Here is a tiny trained network, its code and every weight. The questions are about switching its units off for an input and a target symbol, where a switched-off unit gives its printed mean instead of its output.

import numpy as np


def w(rows, s, z=0):
    codes = np.array(rows[::2]) - 128.0
    scale = np.full(codes.shape[1], s)
    scale[-1] = z or s
    return codes * scale


def f(y):
    return np.maximum(y, 0)


def softmax(a):
    e = np.exp(a - a.max(-1, keepdims=True))
    return e / e.sum(-1, keepdims=True)


def log_softmax(a):
    a = a - a.max(-1, keepdims=True)
    return a - np.log(np.exp(a).sum(-1, keepdims=True))


def net(x, mask):
    ids = ['γθλξπτφψ'.index(c) for c in x.split()]
    T = len(ids)
    res = E[ids] + P[:T]
    q, k, v = (res @ M[0].T for M in (Q, K, V))
    z = softmax(np.where(np.tri(T) > 0, q @ k.T / 2**0.5, -1e9)) @ v
    res = res + np.where(mask[0], z, O[0][:, -1]) @ O[0][:, :-1]
    y = f(res @ A[0][:, :-1].T + A[0][:, -1])
    res = res + np.where(mask[1:17], y, B[0][:, -1]) @ B[0][:, :-1]
    return log_softmax(res[-1] @ U[:, :-1].T + U[:, -1])


Q, K, V, O, A, B = {}, {}, {}, {}, {}, {}
E = w([
[77,125,160,170,65,9],'γ',
[166,168,137,237,135,196],'θ',
[171,74,121,105,41,190],'λ',
[140,127,161,191,143,210],'ξ',
[171,125,156,157,40,174],'π',
[114,190,212,94,158,167],'τ',
[142,73,185,70,154,156],'φ',
[164,95,104,186,178,110],'ψ',
],0.013)
P = w([
[234,137,104,102,114,232],'0',
[236,217,199,147,179,130],'1',
[213,149,207,139,145,143],'2',
[174,114,199,130,128,160],'3',
[141,97,209,135,121,161],'4',
[124,66,217,148,95,152],'5',
[90,53,233,150,103,148],'6',
[70,63,243,151,104,135],'7',
[35,52,255,156,93,138],'8',
],0.0061)
Q[0] = w([
[182,118,252,120,98,167],'head 0',
[100,145,116,137,85,192],'head 0',
],0.027)
K[0] = w([
[16,83,105,124,114,6],'head 0',
[67,120,209,187,124,196],'head 0',
],0.019)
V[0] = w([
[108,207,159,130,27,145],'head 0',
[118,148,187,6,127,154],'head 0',
],0.022)
O[0] = w([
[72,232,94,9,148,177,1],'head 0',
[157,199,195,104,168,65,209],'head 0',
],0.014,0.007)
A[0] = w([
[94,157,42,117,165,85,102],'neuron 0',
[215,156,129,124,146,150,195],'neuron 1',
[120,103,110,131,78,122,157],'neuron 2',
[127,138,117,120,159,195,254],'neuron 3',
[170,135,103,129,121,48,58],'neuron 4',
[90,194,141,105,173,135,136],'neuron 5',
[191,163,163,181,56,103,128],'neuron 6',
[94,161,79,116,3,59,125],'neuron 7',
[163,221,62,167,63,133,80],'neuron 8',
[184,178,27,93,148,106,119],'neuron 9',
[25,80,95,109,117,126,62],'neuron 10',
[133,145,151,163,97,85,145],'neuron 11',
[58,198,127,86,144,52,112],'neuron 12',
[96,183,190,152,137,180,193],'neuron 13',
[105,106,73,118,159,171,106],'neuron 14',
[105,161,176,72,145,92,200],'neuron 15',
],0.012,0.0039)
B[0] = w([
[119,175,204,119,99,165,136],'neuron 0',
[144,82,90,149,63,174,188],'neuron 1',
[85,162,161,109,129,88,169],'neuron 2',
[48,104,75,183,69,134,155],'neuron 3',
[47,133,148,134,74,133,174],'neuron 4',
[93,101,189,117,190,30,170],'neuron 5',
[134,113,153,69,188,110,253],'neuron 6',
[117,155,199,107,36,132,134],'neuron 7',
[160,129,63,96,189,154,138],'neuron 8',
[88,79,118,100,56,8,139],'neuron 9',
[195,117,73,97,180,126,149],'neuron 10',
[136,105,113,81,131,166,203],'neuron 11',
[100,30,120,181,159,189,171],'neuron 12',
[181,170,161,141,64,115,184],'neuron 13',
[119,190,201,96,206,164,151],'neuron 14',
[200,220,76,131,105,153,215],'neuron 15',
],0.018,0.022)
U = w([
[125,197,107,85,184,112,59],'γ',
[150,150,41,84,223,217,47],'θ',
[173,114,49,131,85,128,8],'λ',
[144,98,116,218,47,253,92],'ξ',
[62,177,198,120,54,155,228],'π',
[177,176,124,211,107,92,96],'τ',
[242,197,131,80,148,173,197],'φ',
[139,28,171,112,184,172,178],'ψ',
],0.0046,0.0016)

Each question gives the input, a string of symbols that net reads in full, and the target symbol t.
The units are the heads (2 rows each of Q, K, V and O) and the neurons (one row each of A and B). Each row of codes is followed by its name. A weight is (code - 128) times the scale printed after its matrix; where a second scale follows, it is the last column's (O, A, B and U).
mask holds one flag per unit, heads first, then neurons. A switched-off unit (its flag False) gives its mean, the last column of its rows in O or B, instead of its output. The means were averaged over made-up inputs and are rounded, as every weight is.
A unit's drop is (log p(t) with every unit on - log p(t) with that unit switched off) / (log p(t) with every unit on - log p(t) with every unit switched off).
The circuit of an input: a set's keep is (log p(t) with only the set's units on - log p(t) with every unit switched off) / (log p(t) with every unit on - log p(t) with every unit switched off). Starting from the 12 units with the biggest drops (on a tie, the unit counted first), units are removed one at a time, each time the one whose removal leaves the highest keep (on an exact tie, the one counted first), for as long as the keep stays at least 0.8.
units of the circuit, in order: the units of the circuit, biggest drop first
unit that matters most: the unit with the biggest drop
top k neurons: the k neurons with the biggest drops, biggest first
drop when u is switched off: that unit's drop, to one decimal
input φ φ ξ ξ θ, target ξ: units of the circuit, in order : [head 0; neuron 6; neuron 5]
input π γ ψ ψ ξ ψ, target θ: top 4 neurons : [neuron 10; neuron 4; neuron 14; neuron 13]
input π γ φ λ π ξ φ φ θ, target π: top 4 neurons : [neuron 3; neuron 6; neuron 13; neuron 15]
input ψ φ τ θ τ ξ γ, target π: top 2 neurons : [neuron 7; neuron 6]
input ψ γ φ φ τ ψ, target γ: units of the circuit, in order : [head 0; neuron 1; neuron 9]
input φ φ θ ψ λ θ ξ, target ξ: units of the circuit, in order : [head 0]
input θ φ φ γ ψ, target π: top 2 neurons : [neuron 6; neuron 3]
input φ θ ψ ξ τ λ, target τ: top 2 neurons : [neuron 5; neuron 6]
input γ ξ π ξ ψ π φ φ λ, target π: top 2 neurons : [neuron 3; neuron 7]
input γ π τ, target π: top 3 neurons : [neuron 3; neuron 5; neuron 6]
input λ θ τ θ π θ, target π: top 3 neurons : [neuron 3; neuron 5; neuron 6]
input λ ψ φ θ ξ λ π, target π: units of the circuit, in order : [head 0; neuron 3]
input ψ φ θ θ θ γ π, target π: units of the circuit, in order : [head 0; neuron 7]
input λ ψ φ π φ γ ξ, target π: top 4 neurons : [neuron 3; neuron 6; neuron 15; neuron 13]
input ψ ψ ψ θ ξ, target ψ: unit that matters most : neuron 15
input φ φ ψ θ π λ τ, target τ: top 3 neurons : [neuron 5; neuron 15; neuron 12]
input θ ψ φ φ φ θ θ φ, target φ: units of the circuit, in order : [neuron 15; head 0]
input ξ ψ φ ξ θ ξ γ θ, target γ: units of the circuit, in order : [head 0; neuron 5]
input φ φ φ φ ξ φ τ π θ, target τ: top 3 neurons : [neuron 5; neuron 13; neuron 6]
input γ φ π λ, target π: top 4 neurons : [neuron 3; neuron 7; neuron 6; neuron 9]
input θ φ θ θ ξ, target ξ: units of the circuit, in order : [head 0; neuron 6]
input φ φ φ ψ γ φ, target θ: unit that matters most : neuron 10
input π ψ φ, target ψ: drop when neuron 15 is switched off : 0.8
